Below is a small trained network, with its code and all its weights. Each question gives an input and a class and asks what happens when units are switched off, that is, made to give their printed mean instead of their output.

import numpy as np


def w(rows, s, z=0):
    codes = np.array(rows[::2]) - 128.0
    scale = np.full(codes.shape[1], s)
    scale[-1] = z or s
    return codes * scale


def norm(h):
    return h / np.sqrt((h * h).mean(-1, keepdims=True) + 1e-5)


def f(y):
    return np.maximum(y, 0)


def log_softmax(a):
    a = a - a.max(-1, keepdims=True)
    return a - np.log(np.exp(a).sum(-1, keepdims=True))


def net(x, mask):
    res = np.array(x, float).reshape(1, 7) / 4 @ E
    u = 0
    for l in range(2):
        y = f(norm(res) @ A[l][:, :-1].T + A[l][:, -1])
        res = res + np.where(mask[u : u + 3], y, B[l][:, -1]) @ B[l][:, :-1]
        u += 3
    return log_softmax(norm(res)[-1] @ U[:, :-1].T + U[:, -1])


A, B = {}, {}
E = w([
[134,111,147,105,117,126,117,144,104],'x0',
[230,68,180,228,142,205,228,72,65],'x1',
[115,143,105,140,115,121,154,115,137],'x2',
[81,73,190,145,254,142,11,87,140],'x3',
[121,88,155,97,109,133,103,157,106],'x4',
[224,172,78,90,172,142,92,83,41],'x5',
[177,198,202,165,50,81,118,56,110],'x6',
],0.0047)
A[0] = w([
[87,128,173,172,81,155,140,176,253,64],'0.n0',
[157,152,235,132,115,103,75,70,135,182],'0.n1',
[89,59,161,115,82,170,148,98,192,3],'0.n2',
],0.0056,0.0024)
B[0] = w([
[222,106,61,102,131,105,177,1,94,229],'0.n0',
[2,206,126,36,79,165,221,144,158,252],'0.n1',
[162,106,198,66,138,113,112,35,171,171],'0.n2',
],0.0077,0.0036)
A[1] = w([
[102,56,117,98,232,193,151,178,137,170],'1.n0',
[140,167,109,94,149,141,85,130,55,246],'1.n1',
[171,90,230,254,134,181,162,128,67,7],'1.n2',
],0.0087,0.0013)
B[1] = w([
[84,233,153,108,99,158,183,132,121,254],'1.n0',
[165,30,136,193,171,104,214,101,215,217],'1.n1',
[75,126,47,164,82,12,128,183,254,234],'1.n2',
],0.0077,0.0055)
U = w([
[130,134,97,156,111,70,52,198,200,186],'0',
[150,147,126,131,111,172,135,123,166,165],'1',
[142,132,117,123,119,155,151,121,140,121],'2',
[135,202,123,136,76,239,128,145,123,106],'3',
[156,145,146,142,135,130,122,152,153,138],'4',
[142,137,127,158,105,171,131,152,115,208],'5',
[195,59,140,137,149,139,113,83,157,113],'6',
[218,83,158,143,132,190,1,124,114,3],'7',
],0.0097,0.0035)

Each question gives the input, the list of numbers given to net, and the class t.
The units are the neurons (one row each of A and B). Each row of codes is followed by its name. A weight is (code - 128) times the scale printed after its matrix; where a second scale follows, it is the last column's (A, B and U).
mask holds one flag per neuron, layer by layer. A switched-off neuron (its flag False) gives its mean, the last column of its row in B, instead of its output. The means were averaged over made-up inputs and are rounded, as every weight is.
A unit's drop is (log p(t) with every unit on - log p(t) with that unit switched off) / (log p(t) with every unit on - log p(t) with every unit switched off).
The circuit of an input: a set's keep is (log p(t) with only the set's units on - log p(t) with every unit switched off) / (log p(t) with every unit on - log p(t) with every unit switched off). Starting from all 6 units, units are removed one at a time, each time the one whose removal leaves the highest keep (on an exact tie, the one counted first), for as long as the keep stays at least 0.8.
units of the circuit, in order: the units of the circuit, biggest drop first
most important unit: the unit with the biggest drop
k most important neurons: the k neurons with the biggest drops, biggest first
top k neurons in layer l: the k neurons of layer l with the biggest drops, biggest first
drop when u is switched off: that unit's drop, to one decimal
input [-7,4,1,-1,5,3,-8], class 3: units of the circuit, in order -> 1.n0
input [-4,-2,4,-6,5,-7,-5], class 6: units of the circuit, in order -> 0.n0, 1.n0, 0.n1
input [0,-2,2,0,0,-1,-7], class 3: units of the circuit, in order -> 1.n0, 1.n2
input [1,8,-2,-7,6,2,-4], class 0: 2 most important neurons -> 1.n2, 0.n1
input [-2,2,1,1,-3,7,2], class 6: top 2 neurons in layer 1 -> 1.n1, 1.n0
input [-7,-5,-5,6,7,-8,-8], class 3: 3 most important neurons -> 1.n0, 1.n2, 1.n1
input [-6,6,-3,-1,-5,1,6], class 0: top 2 neurons in layer 1 -> 1.n2, 1.n0
input [0,8,-1,3,4,2,-8], class 0: top 2 neurons in layer 0 -> 0.n1, 0.n0
input [-1,0,-2,-4,-1,-5,-2], class 6: 3 most important neurons -> 0.n0, 1.n0, 0.n1
input [-4,-1,1,4,4,3,6], class 3: 2 most important neurons -> 0.n1, 1.n2
input [-6,8,1,-3,4,5,-6], class 0: units of the circuit, in order -> 1.n2, 0.n1
input [-2,6,-6,-1,-3,-5,4], class 0: 2 most important neurons -> 1.n2, 1.n0
input [-1,8,2,-6,0,8,5], class 0: 2 most important neurons -> 1.n2, 0.n0
input [0,-5,-6,-4,0,8,1], class 6: top 2 neurons in layer 1 -> 1.n1, 1.n2
input [2,0,5,6,0,5,-8], class 3: most important unit -> 1.n0
input [6,-5,-1,-2,4,7,-5], class 6: 2 most important neurons -> 1.n1, 0.n1
input [7,0,-3,-3,-4,-8,0], class 6: top 2 neurons in layer 0 -> 0.n0, 0.n1
input [3,-2,-6,1,2,7,-2], class 6: top 2 neurons in layer 1 -> 1.n1, 1.n2
input [-5,8,-2,-1,-2,-7,4], class 0: drop when 1.n2 is switched off -> 1.2
input [7,8,-1,-2,-3,-4,-6], class 0: drop when 0.n1 is switched off -> 0.2
